Below is a small trained network, with its code and all its weights. Each question gives an input and a target symbol and asks what happens when units are switched off, that is, made to give their printed mean instead of their output.

import numpy as np


def w(rows, s, z=0):
    codes = np.array(rows[::2]) - 128.0
    scale = np.full(codes.shape[1], s)
    scale[-1] = z or s
    return codes * scale


def softmax(a):
    e = np.exp(a - a.max(-1, keepdims=True))
    return e / e.sum(-1, keepdims=True)


def log_softmax(a):
    a = a - a.max(-1, keepdims=True)
    return a - np.log(np.exp(a).sum(-1, keepdims=True))


def net(x, mask):
    ids = ['αδεζθλμξπστφψω'.index(c) for c in x.split()]
    T = len(ids)
    res = E[ids] + P[:T]
    u = 0
    for l in range(2):
        r = res
        for j in range(3):
            rows = slice(4 * j, 4 * j + 4)
            q, k, v = (r @ M[l][rows].T for M in (Q, K, V))
            z = softmax(np.where(np.tri(T) > 0, q @ k.T / 4**0.5, -1e9)) @ v
            o = O[l][rows]
            res = res + np.where(mask[u + j], z, o[:, -1]) @ o[:, :-1]
        u += 3
    return log_softmax(res[-1] @ U[:, :-1].T + U[:, -1])


Q, K, V, O = {}, {}, {}, {}
E = w([
[115,59,248,151,181],'α',
[79,180,235,175,102],'δ',
[68,210,90,114,150],'ε',
[212,207,58,96,33],'ζ',
[103,121,107,167,50],'θ',
[191,213,135,187,88],'λ',
[191,109,14,76,150],'μ',
[114,112,126,62,247],'ξ',
[124,61,88,171,66],'π',
[208,123,177,18,113],'σ',
[166,85,160,195,85],'τ',
[71,174,53,239,172],'φ',
[77,46,194,51,137],'ψ',
[71,108,86,145,68],'ω',
],0.017)
P = w([
[103,72,111,137,10],'0',
[136,148,121,114,123],'1',
[136,145,119,117,121],'2',
[133,140,117,120,122],'3',
[132,139,118,123,121],'4',
[131,135,116,126,121],'5',
[127,132,115,126,122],'6',
[128,132,120,129,122],'7',
[128,129,120,127,121],'8',
[126,124,116,126,122],'9',
],0.011)
Q[0] = w([
[63,120,148,126,151],'0.h1',
[103,168,155,166,125],'0.h1',
[177,95,158,112,148],'0.h1',
[232,114,118,93,149],'0.h1',
[146,22,141,141,4],'0.h2',
[102,160,137,193,134],'0.h2',
[184,203,162,152,118],'0.h2',
[140,116,71,160,76],'0.h2',
[162,125,131,124,148],'0.h3',
[114,188,121,90,175],'0.h3',
[99,149,139,149,145],'0.h3',
[152,174,140,145,124],'0.h3',
],0.019)
K[0] = w([
[54,122,140,120,161],'0.h1',
[91,97,180,136,64],'0.h1',
[159,95,82,187,180],'0.h1',
[251,88,65,156,166],'0.h1',
[196,10,133,85,12],'0.h2',
[58,131,144,199,90],'0.h2',
[166,244,169,193,80],'0.h2',
[120,113,67,99,36],'0.h2',
[112,172,120,138,152],'0.h3',
[203,171,185,149,208],'0.h3',
[179,124,107,103,119],'0.h3',
[112,136,109,89,187],'0.h3',
],0.014)
V[0] = w([
[174,141,118,139,173],'0.h1',
[205,112,140,170,150],'0.h1',
[74,101,166,145,114],'0.h1',
[206,68,75,203,126],'0.h1',
[3,231,86,127,26],'0.h2',
[26,212,80,176,153],'0.h2',
[88,123,1,26,112],'0.h2',
[95,144,123,102,153],'0.h2',
[201,85,214,78,148],'0.h3',
[61,94,54,116,178],'0.h3',
[189,117,104,199,138],'0.h3',
[83,130,196,181,123],'0.h3',
],0.0066)
O[0] = w([
[94,174,121,104,142,96],'0.h1',
[65,149,106,110,124,103],'0.h1',
[146,61,158,142,123,76],'0.h1',
[71,124,46,97,139,163],'0.h1',
[66,216,172,16,63,194],'0.h2',
[83,254,110,90,130,20],'0.h2',
[4,80,183,118,153,253],'0.h2',
[118,137,123,115,156,94],'0.h2',
[217,77,176,175,139,84],'0.h3',
[99,210,58,130,145,83],'0.h3',
[75,98,127,119,178,130],'0.h3',
[130,71,88,89,103,76],'0.h3',
],0.0067,0.0029)
Q[1] = w([
[163,126,83,32,207],'1.h1',
[64,106,129,200,118],'1.h1',
[93,187,184,122,138],'1.h1',
[130,158,149,136,253],'1.h1',
[124,151,136,179,101],'1.h2',
[97,75,119,136,66],'1.h2',
[149,149,137,91,126],'1.h2',
[91,131,176,129,155],'1.h2',
[77,71,136,154,73],'1.h3',
[158,115,208,110,117],'1.h3',
[121,108,141,121,246],'1.h3',
[57,98,186,193,132],'1.h3',
],0.014)
K[1] = w([
[143,135,71,56,213],'1.h1',
[81,77,122,200,70],'1.h1',
[69,192,156,166,143],'1.h1',
[87,147,142,160,253],'1.h1',
[109,92,95,90,122],'1.h2',
[100,102,137,206,92],'1.h2',
[152,134,146,118,186],'1.h2',
[181,123,87,123,95],'1.h2',
[61,82,145,125,62],'1.h3',
[155,128,221,122,122],'1.h3',
[145,86,129,130,244],'1.h3',
[30,97,166,208,137],'1.h3',
],0.012)
V[1] = w([
[99,101,83,112,58],'1.h1',
[156,255,124,79,60],'1.h1',
[202,172,91,77,96],'1.h1',
[124,200,93,252,69],'1.h1',
[80,157,203,249,109],'1.h2',
[216,190,50,177,73],'1.h2',
[204,121,135,7,110],'1.h2',
[124,152,200,84,200],'1.h2',
[86,170,252,51,196],'1.h3',
[176,57,220,145,133],'1.h3',
[106,41,94,112,113],'1.h3',
[89,125,47,238,170],'1.h3',
],0.0064)
O[1] = w([
[169,140,106,89,201,253],'1.h1',
[147,2,60,146,134,200],'1.h1',
[130,53,150,124,165,167],'1.h1',
[87,79,56,90,104,82],'1.h1',
[63,119,123,201,59,110],'1.h2',
[240,131,70,134,47,109],'1.h2',
[133,138,96,45,137,188],'1.h2',
[79,152,165,101,66,22],'1.h2',
[34,92,151,165,11,103],'1.h3',
[72,127,57,150,158,133],'1.h3',
[100,119,111,78,196,205],'1.h3',
[167,119,185,143,222,5],'1.h3',
],0.0073,0.0032)
U = w([
[118,240,213,119,121,164],'α',
[99,88,78,190,134,63],'δ',
[127,117,164,184,75,156],'ε',
[74,28,203,112,158,84],'ζ',
[144,109,102,47,112,3],'θ',
[130,72,114,148,146,151],'λ',
[58,132,129,188,156,122],'μ',
[119,120,115,161,137,158],'ξ',
[128,155,96,78,188,106],'π',
[151,93,154,239,164,157],'σ',
[218,173,68,175,110,118],'τ',
[202,89,252,66,121,215],'φ',
[79,233,19,215,125,202],'ψ',
[72,206,139,51,103,79],'ω',
],0.011,0.0063)

Each question gives the input, a string of symbols that net reads in full, and the target symbol t.
The units are the heads (4 rows each of Q, K, V and O). Each row of codes is followed by its name. A weight is (code - 128) times the scale printed after its matrix; where a second scale follows, it is the last column's (O and U).
mask holds one flag per head, layer by layer. A switched-off head (its flag False) gives its mean, the last column of its rows in O, instead of its output. The means were averaged over made-up inputs and are rounded, as every weight is.
A unit's drop is (log p(t) with every unit on - log p(t) with that unit switched off) / (log p(t) with every unit on - log p(t) with every unit switched off).
The circuit of an input: a set's keep is (log p(t) with only the set's units on - log p(t) with every unit switched off) / (log p(t) with every unit on - log p(t) with every unit switched off). Starting from all 6 units, units are removed one at a time, each time the one whose removal leaves the highest keep (on an exact tie, the one counted first), for as long as the keep stays at least 0.8.
units of the circuit, in order: the units of the circuit, biggest drop first
heads that matter: for each layer, one digit per head in row order, 1 if its drop is at least 0.15 and else 0, layers parted by /
drop when u is switched off: that unit's drop, to one decimal
input σ σ δ δ λ π θ σ ω, target σ: units of the circuit, in order : 0.h2, 1.h2, 1.h3
input τ φ σ θ α δ σ σ σ π, target τ: heads that matter : 010 / 010
input δ τ μ σ λ λ φ σ ζ θ, target δ: units of the circuit, in order : 0.h2, 1.h1, 1.h2
input θ ω φ φ φ σ σ φ, target φ: units of the circuit, in order : 1.h3, 0.h3
input ε π λ ψ δ π, target ε: heads that matter : 010 / 001
input ζ μ ξ, target α: units of the circuit, in order : 1.h1
input μ φ α π μ φ λ π, target μ: units of the circuit, in order : 0.h2, 1.h2, 1.h1
input ζ σ ζ φ σ τ φ τ τ, target ζ: heads that matter : 010 / 100
input δ σ ξ σ θ, target δ: heads that matter : 010 / 101
input ζ α φ π ω, target ζ: heads that matter : 010 / 100
input ψ π ε ψ μ θ, target ψ: units of the circuit, in order : 1.h3, 1.h1, 0.h1
input λ σ π ζ, target θ: units of the circuit, in order : 1.h1, 0.h2
input δ φ σ θ φ δ π, target δ: units of the circuit, in order : 0.h2, 1.h1, 1.h3, 0.h1
input π π μ ω δ α ψ σ ω, target π: heads that matter : 000 / 101
input α σ π π δ σ τ, target α: heads that matter : 011 / 100
input α θ σ π α α σ λ ψ π, target α: heads that matter : 001 / 100
input ε μ φ λ δ, target ε: heads that matter : 110 / 101
input π σ σ π ε θ, target π: units of the circuit, in order : 1.h3, 1.h1
input φ σ δ ω θ δ τ, target φ: heads that matter : 011 / 001
input τ ε σ π ψ φ σ θ, target τ: units of the circuit, in order : 0.h2
input μ σ π σ π ε φ σ ψ π, target μ: units of the circuit, in order : 0.h2, 1.h1, 1.h2
input ω σ σ φ ω λ, target τ: heads that matter : 010 / 101
input α ε θ, target α: units of the circuit, in order : 1.h1, 0.h3, 0.h1
input δ δ δ δ, target ε: units of the circuit, in order : 1.h3, 0.h2, 1.h1
input ξ θ θ μ, target π: heads that matter : 100 / 001
input λ ψ σ δ τ ξ, target α: heads that matter : 000 / 100
input ζ ε σ π, target ζ: heads that matter : 010 / 100
input δ σ ξ ω π μ τ ξ α, target σ: heads that matter : 010 / 001
input φ θ λ φ π ω λ ω π, target φ: drop when 1.h1 is switched off : 0.0
